Here is a tiny trained network, its code and every weight. The questions are about switching its units off for an input and a target symbol, where a switched-off unit gives its printed mean instead of its output.

import numpy as np


def w(rows, s, z=0):
    codes = np.array(rows[::2]) - 128.0
    scale = np.full(codes.shape[1], s)
    scale[-1] = z or s
    return codes * scale


def norm(h):
    return h / np.sqrt((h * h).mean(-1, keepdims=True) + 1e-5)


def softmax(a):
    e = np.exp(a - a.max(-1, keepdims=True))
    return e / e.sum(-1, keepdims=True)


def log_softmax(a):
    a = a - a.max(-1, keepdims=True)
    return a - np.log(np.exp(a).sum(-1, keepdims=True))


def net(x, mask):
    ids = ['αγδεζηλξπστφψω'.index(c) for c in x.split()]
    T = len(ids)
    res = E[ids] + P[:T]
    u = 0
    for l in range(3):
        r = norm(res)
        for j in range(3):
            rows = slice(4 * j, 4 * j + 4)
            q, k, v = (r @ M[l][rows].T for M in (Q, K, V))
            z = softmax(np.where(np.tri(T) > 0, q @ k.T / 4**0.5, -1e9)) @ v
            o = O[l][rows]
            res = res + np.where(mask[u + j], z, o[:, -1]) @ o[:, :-1]
        u += 3
    return log_softmax(norm(res)[-1] @ U[:, :-1].T + U[:, -1])


Q, K, V, O = {}, {}, {}, {}
E = w([
[96,161,158,204,92],'α',
[89,189,216,93,246],'γ',
[87,148,118,25,172],'δ',
[124,45,28,72,183],'ε',
[47,174,133,96,138],'ζ',
[123,163,128,191,100],'η',
[123,106,198,243,123],'λ',
[46,132,99,187,108],'ξ',
[116,182,164,120,232],'π',
[166,119,120,253,101],'σ',
[76,153,47,180,86],'τ',
[113,169,56,204,79],'φ',
[129,187,148,127,228],'ψ',
[131,183,145,127,222],'ω',
],0.017)
P = w([
[184,254,80,153,144],'0',
[132,108,30,183,201],'1',
[99,99,50,172,186],'2',
[98,100,74,162,169],'3',
[91,102,97,158,152],'4',
[88,103,115,152,140],'5',
[85,109,133,144,128],'6',
[88,116,153,138,114],'7',
[88,116,162,135,107],'8',
[84,120,179,130,97],'9',
[86,120,189,124,86],'10',
[86,126,210,118,74],'11',
[87,133,227,113,62],'12',
[85,132,240,107,54],'13',
],0.0097)
Q[0] = w([
[223,196,98,74,110],'0.h0',
[183,98,117,190,201],'0.h0',
[131,8,102,190,94],'0.h0',
[43,251,56,132,140],'0.h0',
[126,141,165,124,154],'0.h1',
[107,143,124,139,134],'0.h1',
[127,99,131,109,140],'0.h1',
[101,158,128,138,138],'0.h1',
[94,33,102,206,22],'0.h2',
[166,177,84,116,195],'0.h2',
[107,48,101,54,113],'0.h2',
[94,208,48,105,76],'0.h2',
],0.024)
K[0] = w([
[153,178,97,208,200],'0.h0',
[127,75,82,176,104],'0.h0',
[117,121,109,136,2],'0.h0',
[130,141,93,42,201],'0.h0',
[109,114,152,117,138],'0.h1',
[129,116,124,120,97],'0.h1',
[140,121,132,119,145],'0.h1',
[126,101,134,121,99],'0.h1',
[122,50,97,176,40],'0.h2',
[182,137,99,149,155],'0.h2',
[134,58,88,51,171],'0.h2',
[67,196,58,124,186],'0.h2',
],0.026)
V[0] = w([
[172,145,136,171,138],'0.h0',
[147,153,97,95,132],'0.h0',
[160,120,134,124,88],'0.h0',
[98,122,112,145,140],'0.h0',
[99,133,160,114,179],'0.h1',
[120,141,205,70,150],'0.h1',
[58,69,133,133,113],'0.h1',
[133,99,168,64,24],'0.h1',
[163,86,88,193,78],'0.h2',
[84,143,73,128,2],'0.h2',
[147,61,102,138,68],'0.h2',
[123,160,88,142,121],'0.h2',
],0.033)
O[0] = w([
[88,170,177,178,97,107],'0.h0',
[155,160,100,101,153,142],'0.h0',
[140,144,177,107,127,54],'0.h0',
[99,122,100,123,129,167],'0.h0',
[62,117,123,176,118,156],'0.h1',
[93,163,150,216,70,75],'0.h1',
[79,113,88,66,70,162],'0.h1',
[181,204,133,112,11,2],'0.h1',
[131,92,63,203,56,87],'0.h2',
[40,184,171,251,64,103],'0.h2',
[152,78,109,239,119,55],'0.h2',
[100,182,107,129,90,160],'0.h2',
],0.024,0.025)
Q[1] = w([
[130,92,94,186,219],'1.h0',
[119,175,202,124,160],'1.h0',
[155,42,81,175,165],'1.h0',
[131,132,232,123,165],'1.h0',
[132,171,81,150,89],'1.h1',
[155,163,151,171,231],'1.h1',
[73,193,67,150,124],'1.h1',
[119,81,221,115,137],'1.h1',
[79,127,129,119,106],'1.h2',
[13,131,184,102,109],'1.h2',
[53,250,1,94,147],'1.h2',
[75,196,105,100,163],'1.h2',
],0.029)
K[1] = w([
[100,133,117,53,79],'1.h0',
[113,93,108,140,67],'1.h0',
[72,168,139,58,167],'1.h0',
[50,103,85,107,62],'1.h0',
[193,191,152,146,125],'1.h1',
[127,100,102,149,221],'1.h1',
[113,141,189,95,169],'1.h1',
[117,66,129,130,94],'1.h1',
[125,158,142,127,153],'1.h2',
[159,197,203,141,157],'1.h2',
[175,246,113,1,162],'1.h2',
[171,195,149,64,128],'1.h2',
],0.03)
V[1] = w([
[176,84,135,158,147],'1.h0',
[94,155,165,83,198],'1.h0',
[144,100,149,140,101],'1.h0',
[156,120,63,161,182],'1.h0',
[61,24,77,132,123],'1.h1',
[157,175,165,74,112],'1.h1',
[106,155,155,62,102],'1.h1',
[120,129,115,180,145],'1.h1',
[160,140,34,178,132],'1.h2',
[57,2,117,200,70],'1.h2',
[99,143,95,168,50],'1.h2',
[176,137,141,182,104],'1.h2',
],0.021)
O[1] = w([
[149,107,150,174,119,116],'1.h0',
[146,91,114,79,191,221],'1.h0',
[136,138,139,145,94,84],'1.h0',
[116,107,130,175,155,181],'1.h0',
[59,90,103,104,115,255],'1.h1',
[151,153,153,172,121,53],'1.h1',
[140,142,158,183,99,93],'1.h1',
[144,114,110,82,138,150],'1.h1',
[173,159,129,163,133,84],'1.h2',
[112,93,253,150,129,52],'1.h2',
[136,78,145,166,131,11],'1.h2',
[128,139,135,181,97,29],'1.h2',
],0.025,0.019)
Q[2] = w([
[131,158,113,113,97],'2.h0',
[104,55,80,202,52],'2.h0',
[238,116,34,240,138],'2.h0',
[58,232,1,194,171],'2.h0',
[66,246,234,99,214],'2.h1',
[66,120,219,108,102],'2.h1',
[14,37,194,134,189],'2.h1',
[125,227,195,135,166],'2.h1',
[118,125,53,214,160],'2.h2',
[17,185,240,131,171],'2.h2',
[156,49,214,101,114],'2.h2',
[204,113,18,140,55],'2.h2',
],0.02)
K[2] = w([
[142,144,99,134,160],'2.h0',
[176,143,158,168,168],'2.h0',
[128,140,120,194,174],'2.h0',
[77,159,132,137,253],'2.h0',
[50,64,144,70,164],'2.h1',
[46,123,128,167,166],'2.h1',
[84,56,50,118,106],'2.h1',
[106,103,176,109,157],'2.h1',
[124,197,159,163,133],'2.h2',
[157,130,173,94,56],'2.h2',
[125,107,85,141,46],'2.h2',
[87,132,126,159,198],'2.h2',
],0.03)
V[2] = w([
[81,98,82,129,96],'2.h0',
[97,207,147,138,167],'2.h0',
[102,116,254,82,102],'2.h0',
[141,116,104,156,126],'2.h0',
[132,99,98,131,178],'2.h1',
[117,106,81,115,76],'2.h1',
[177,165,133,155,132],'2.h1',
[129,156,133,99,153],'2.h1',
[196,145,113,128,127],'2.h2',
[101,119,64,173,111],'2.h2',
[135,119,122,198,174],'2.h2',
[77,142,78,107,111],'2.h2',
],0.053)
O[2] = w([
[163,164,117,205,75,156],'2.h0',
[195,68,173,66,151,148],'2.h0',
[97,102,19,68,252,100],'2.h0',
[126,180,161,134,71,94],'2.h0',
[108,158,168,147,71,254],'2.h1',
[122,116,198,138,178,170],'2.h1',
[95,86,74,87,150,31],'2.h1',
[108,150,95,172,125,153],'2.h1',
[111,155,204,139,115,80],'2.h2',
[197,164,129,171,188,121],'2.h2',
[121,120,142,97,228,126],'2.h2',
[203,81,93,173,114,194],'2.h2',
],0.036,0.035)
U = w([
[180,142,119,15,215,122],'α',
[46,128,77,57,79,115],'γ',
[111,152,28,149,25,138],'δ',
[159,195,173,174,42,253],'ε',
[223,2,138,116,53,29],'ζ',
[162,132,250,92,122,92],'η',
[18,119,11,184,166,71],'λ',
[170,119,15,199,132,108],'ξ',
[67,82,159,123,104,80],'π',
[30,234,189,158,190,184],'σ',
[249,165,113,179,170,177],'τ',
[190,181,192,139,178,154],'φ',
[71,105,182,129,119,114],'ψ',
[59,100,198,132,117,130],'ω',
],0.011,0.0063)

Each question gives the input, a string of symbols that net reads in full, and the target symbol t.
The units are the heads (4 rows each of Q, K, V and O). Each row of codes is followed by its name. A weight is (code - 128) times the scale printed after its matrix; where a second scale follows, it is the last column's (O and U).
mask holds one flag per head, layer by layer. A switched-off head (its flag False) gives its mean, the last column of its rows in O, instead of its output. The means were averaged over made-up inputs and are rounded, as every weight is.
A unit's drop is (log p(t) with every unit on - log p(t) with that unit switched off) / (log p(t) with every unit on - log p(t) with every unit switched off).
The circuit of an input: a set's keep is (log p(t) with only the set's units on - log p(t) with every unit switched off) / (log p(t) with every unit on - log p(t) with every unit switched off). Starting from all 9 units, units are removed one at a time, each time the one whose removal leaves the highest keep (on an exact tie, the one counted first), for as long as the keep stays at least 0.8.
units of the circuit, in order: the units of the circuit, biggest drop first
most important unit: the unit with the biggest drop
which heads matter: for each layer, one digit per head in row order, 1 if its drop is at least 0.15 and else 0, layers parted by /
input δ τ τ τ ζ ε ζ ζ σ λ γ δ ξ, target δ: most important unit => 1.h2
input φ ε ε ζ σ ε, target σ: which heads matter => 011 / 001 / 101
input λ ψ ω ζ δ τ λ σ π α, target λ: which heads matter => 111 / 011 / 000
input δ δ λ, target λ: units of the circuit, in order => 0.h2, 2.h0, 0.h0, 1.h2
input σ δ η ζ α λ, target λ: units of the circuit, in order => 0.h2, 2.h0, 1.h2, 0.h0
input ω ψ η δ ω δ ε ε τ σ, target τ: units of the circuit, in order => 0.h2, 2.h2
input λ ε δ δ γ δ λ τ, target λ: which heads matter => 111 / 001 / 000
input λ ζ ω ξ π ζ φ ω φ ζ τ τ λ ζ, target ε: units of the circuit, in order => 0.h1, 1.h1
input ε ε ε σ ε ξ π ε ζ σ λ σ ε, target σ: units of the circuit, in order => 0.h2, 1.h2, 2.h2, 2.h0
input ζ τ ε ψ τ, target ζ: units of the circuit, in order => 2.h0, 0.h1, 2.h2
input φ ε π λ ζ ζ ε σ, target σ: which heads matter => 011 / 011 / 101
input λ δ ω φ δ ζ α ζ ε ξ τ λ, target τ: units of the circuit, in order => 2.h2, 0.h2
input τ φ ζ λ ψ ψ ψ δ η δ ε α, target τ: which heads matter => 011 / 001 / 001
input δ φ λ δ τ, target δ: units of the circuit, in order => 0.h2, 2.h2
input ζ ζ δ ω ω τ ζ, target δ: units of the circuit, in order => 2.h1, 2.h2
input λ ε η, target λ: units of the circuit, in order => 0.h0, 1.h2, 0.h2, 2.h0
input ε π η π τ λ ξ σ π α, target ε: which heads matter => 000 / 000 / 000
input ζ δ ζ η ε ξ, target ζ: most important unit => 2.h0
input ε δ ε ζ π σ ψ ε φ, target ε: which heads matter => 001 / 010 / 100
input ξ ξ φ ζ ψ δ λ ζ δ δ, target δ: units of the circuit, in order => 0.h1
input ζ ε ξ ξ ω δ φ, target ζ: which heads matter => 011 / 011 / 101
input ε ζ α ζ ψ π ζ ζ ψ ζ ε λ ε, target λ: which heads matter => 111 / 001 / 100
input τ ζ ζ σ δ π ζ φ ε ω π, target γ: which heads matter => 111 / 111 / 001
input λ λ τ, target λ: units of the circuit, in order => 0.h0, 1.h2, 2.h0, 0.h2
input ε ζ ε λ δ α ε ζ τ τ, target ε: which heads matter => 000 / 000 / 100
input δ ψ σ δ ε ζ λ ψ τ ω τ α δ, target δ: which heads matter => 011 / 001 / 001
input η λ ξ ζ ζ ζ ε ε ζ τ τ ω φ ξ, target η: most important unit => 0.h1
input λ τ τ ε φ τ ζ ζ ζ η δ τ ε, target τ: units of the circuit, in order => 0.h2, 2.h2
input π π ζ ε α ε ζ γ η τ ε τ ε, target τ: units of the circuit, in order => 2.h2, 0.h2
